Below is a small trained network, with its code and all its weights. Each question gives an input and a class and asks what happens when units are switched off, that is, made to give their printed mean instead of their output.

import numpy as np


def w(rows, s, z=0):
    codes = np.array(rows[::2]) - 128.0
    scale = np.full(codes.shape[1], s)
    scale[-1] = z or s
    return codes * scale


def f(y):
    return y / 2 * (1 + np.tanh(0.7978845608 * (y + 0.044715 * y**3)))


def log_softmax(a):
    a = a - a.max(-1, keepdims=True)
    return a - np.log(np.exp(a).sum(-1, keepdims=True))


def net(x, mask):
    res = np.array(x, float).reshape(1, 8) / 4 @ E
    y = f(res @ A[0][:, :-1].T + A[0][:, -1])
    res = res + np.where(mask, y, B[0][:, -1]) @ B[0][:, :-1]
    return log_softmax(res[-1] @ U[:, :-1].T + U[:, -1])


A, B = {}, {}
E = w([
[125,129,142],'x0',
[133,115,114],'x1',
[148,94,95],'x2',
[3,181,27],'x3',
[137,157,130],'x4',
[127,134,127],'x5',
[80,61,188],'x6',
[129,189,164],'x7',
],0.0062)
A[0] = w([
[199,107,204,39],'n1',
[150,99,111,129],'n2',
[191,100,141,11],'n3',
[103,129,163,6],'n4',
[137,80,254,4],'n5',
[89,121,212,134],'n6',
[84,50,181,155],'n7',
[96,112,178,126],'n8',
[52,150,55,135],'n9',
[123,150,123,34],'n10',
[113,163,110,81],'n11',
[85,100,187,132],'n12',
],0.012,0.0037)
B[0] = w([
[131,45,161,246],'n1',
[49,139,151,150],'n2',
[164,115,181,168],'n3',
[138,147,103,104],'n4',
[116,127,179,234],'n5',
[125,153,102,183],'n6',
[112,201,41,224],'n7',
[87,186,70,154],'n8',
[223,35,254,253],'n9',
[76,64,113,103],'n10',
[157,98,168,131],'n11',
[48,198,81,172],'n12',
],0.007,0.0044)
U = w([
[204,1,239,3],'0',
[179,134,69,253],'1',
],0.0044,0.0007)

Each question gives the input, the list of numbers given to net, and the class t.
The units are the neurons (one row each of A and B). Each row of codes is followed by its name. A weight is (code - 128) times the scale printed after its matrix; where a second scale follows, it is the last column's (A, B and U).
mask holds one flag per neuron, in row order. A switched-off neuron (its flag False) gives its mean, the last column of its row in B, instead of its output. The means were averaged over made-up inputs and are rounded, as every weight is.
A unit's drop is (log p(t) with every unit on - log p(t) with that unit switched off) / (log p(t) with every unit on - log p(t) with every unit switched off).
The circuit of an input: a set's keep is (log p(t) with only the set's units on - log p(t) with every unit switched off) / (log p(t) with every unit on - log p(t) with every unit switched off). Starting from all 12 units, units are removed one at a time, each time the one whose removal leaves the highest keep (on an exact tie, the one counted first), for as long as the keep stays at least 0.8.
circuit, biggest first: the units of the circuit, biggest drop first
unit that matters most: the unit with the biggest drop
top k neurons: the k neurons with the biggest drops, biggest first
drop when u is switched off: that unit's drop, to one decimal
input [-7,8,-2,-6,7,-4,8,-7], class 1: top 2 neurons : [n7 n9]
input [2,4,-3,-1,-3,8,4,-4], class 1: circuit, biggest first : [n9 n7 n1]
input [5,1,8,-1,7,-2,8,-7], class 1: unit that matters most : n7
input [-6,-6,-3,-5,0,0,8,-3], class 1: circuit, biggest first : [n7 n9]
input [2,8,-2,-2,-8,-6,4,4], class 1: circuit, biggest first : [n9 n7 n12]
input [-3,5,-4,-5,-6,2,7,-3], class 1: circuit, biggest first : [n7 n9]
input [0,6,4,-1,-8,8,4,0], class 1: top 2 neurons : [n9 n7]
input [-7,3,-1,-4,4,2,8,-5], class 1: top 3 neurons : [n7 n9 n12]
input [8,-6,4,7,0,-5,-1,-1], class 0: top 2 neurons : [n9 n7]
input [6,0,-3,0,-1,-2,5,1], class 1: drop when n7 is switched off : 0.1
input [1,-1,-4,-4,-8,-1,7,3], class 1: drop when n5 is switched off : -0.1
input [-6,8,-8,-5,-2,-1,6,5], class 1: drop when n5 is switched off : -0.2
